Below are the code and all the weights of a small trained network. Each question names an input and a class and asks about switching units off, where a switched-off unit gives its printed mean instead of its output.

import numpy as np


def w(rows, s, z=0):
    codes = np.array(rows[::2]) - 128.0
    scale = np.full(codes.shape[1], s)
    scale[-1] = z or s
    return codes * scale


def norm(h):
    return h / np.sqrt((h * h).mean(-1, keepdims=True) + 1e-5)


def f(y):
    return y / 2 * (1 + np.tanh(0.7978845608 * (y + 0.044715 * y**3)))


def log_softmax(a):
    a = a - a.max(-1, keepdims=True)
    return a - np.log(np.exp(a).sum(-1, keepdims=True))


def net(x, mask):
    res = np.array(x, float).reshape(1, 2) / 4 @ E
    u = 0
    for l in range(2):
        y = f(norm(res) @ A[l][:, :-1].T + A[l][:, -1])
        res = res + np.where(mask[u : u + 7], y, B[l][:, -1]) @ B[l][:, :-1]
        u += 7
    return log_softmax(norm(res)[-1] @ U[:, :-1].T + U[:, -1])


A, B = {}, {}
E = w([
[247,105,170,101,26],'x0',
[136,190,213,171,147],'x1',
],0.011)
A[0] = w([
[196,218,190,174,225,168],'L0N0',
[90,236,202,136,245,73],'L0N1',
[58,131,81,61,91,2],'L0N2',
[122,40,191,131,122,144],'L0N3',
[117,182,254,185,249,33],'L0N4',
[12,174,101,225,131,238],'L0N5',
[196,230,92,151,172,125],'L0N6',
],0.0098,0.009)
B[0] = w([
[44,142,252,152,102,209],'L0N0',
[116,132,154,134,210,195],'L0N1',
[63,151,144,190,187,127],'L0N2',
[153,88,93,37,152,143],'L0N3',
[78,160,116,136,229,185],'L0N4',
[132,79,133,98,212,250],'L0N5',
[84,158,142,179,165,141],'L0N6',
],0.012,0.011)
A[1] = w([
[155,232,67,120,159,37],'L1N0',
[16,97,139,89,186,114],'L1N1',
[103,169,219,162,167,181],'L1N2',
[76,185,144,193,171,2],'L1N3',
[158,153,149,135,223,210],'L1N4',
[140,251,176,207,54,84],'L1N5',
[131,227,239,153,167,243],'L1N6',
],0.014,0.0077)
B[1] = w([
[97,150,89,155,164,119],'L1N0',
[89,172,94,131,191,236],'L1N1',
[182,148,150,172,68,221],'L1N2',
[93,214,87,87,168,151],'L1N3',
[126,68,87,67,79,217],'L1N4',
[187,119,170,252,63,158],'L1N5',
[138,164,175,185,31,246],'L1N6',
],0.016,0.014)
U = w([
[75,51,59,64,204,255],'0',
[15,221,253,216,193,155],'1',
[236,23,71,36,24,223],'2',
[207,161,238,221,17,253],'3',
[218,82,176,192,183,1],'4',
[230,81,170,240,169,1],'5',
[187,36,182,226,180,1],'6',
],0.014,0.009)

Each question gives the input, the list of numbers given to net, and the class t.
The units are the neurons (one row each of A and B). Each row of codes is followed by its name. A weight is (code - 128) times the scale printed after its matrix; where a second scale follows, it is the last column's (A, B and U).
mask holds one flag per neuron, layer by layer. A switched-off neuron (its flag False) gives its mean, the last column of its row in B, instead of its output. The means were averaged over made-up inputs and are rounded, as every weight is.
A unit's drop is (log p(t) with every unit on - log p(t) with that unit switched off) / (log p(t) with every unit on - log p(t) with every unit switched off).
The circuit of an input: a set's keep is (log p(t) with only the set's units on - log p(t) with every unit switched off) / (log p(t) with every unit on - log p(t) with every unit switched off). Starting from the 12 units with the biggest drops (on a tie, the unit counted first), units are removed one at a time, each time the one whose removal leaves the highest keep (on an exact tie, the one counted first), for as long as the keep stays at least 0.8.
units of the circuit, in order: the units of the circuit, biggest drop first
most important unit: the unit with the biggest drop
top k neurons: the k neurons with the biggest drops, biggest first
k most important neurons of layer l: the k neurons of layer l with the biggest drops, biggest first
drop of u: that unit's drop, to one decimal
input [7,-7], class 2: most important unit => L1N6
input [1,-6], class 2: 3 most important neurons of layer 0 => [L0N0; L0N4; L0N5]
input [1,-7], class 2: units of the circuit, in order => [L0N4; L0N5; L1N6]
input [1,-4], class 2: top 4 neurons => [L0N0; L1N1; L0N4; L1N6]
input [4,-2], class 2: units of the circuit, in order => [L1N6; L0N0]
input [-7,0], class 0: top 2 neurons => [L0N5; L1N4]
input [2,-8], class 2: top 4 neurons => [L1N1; L0N5; L1N6; L0N4]
input [3,-5], class 2: 2 most important neurons of layer 1 => [L1N6; L1N1]
input [0,-5], class 0: top 2 neurons => [L1N6; L1N2]
input [5,0], class 2: 2 most important neurons of layer 0 => [L0N0; L0N3]
input [0,-3], class 0: 2 most important neurons of layer 1 => [L1N6; L1N2]
input [8,-3], class 2: drop of L1N6 => 0.2
input [6,-4], class 2: drop of L1N6 => 0.2
input [8,-6], class 2: units of the circuit, in order => [L1N6]
input [5,-7], class 2: drop of L1N6 => 0.2
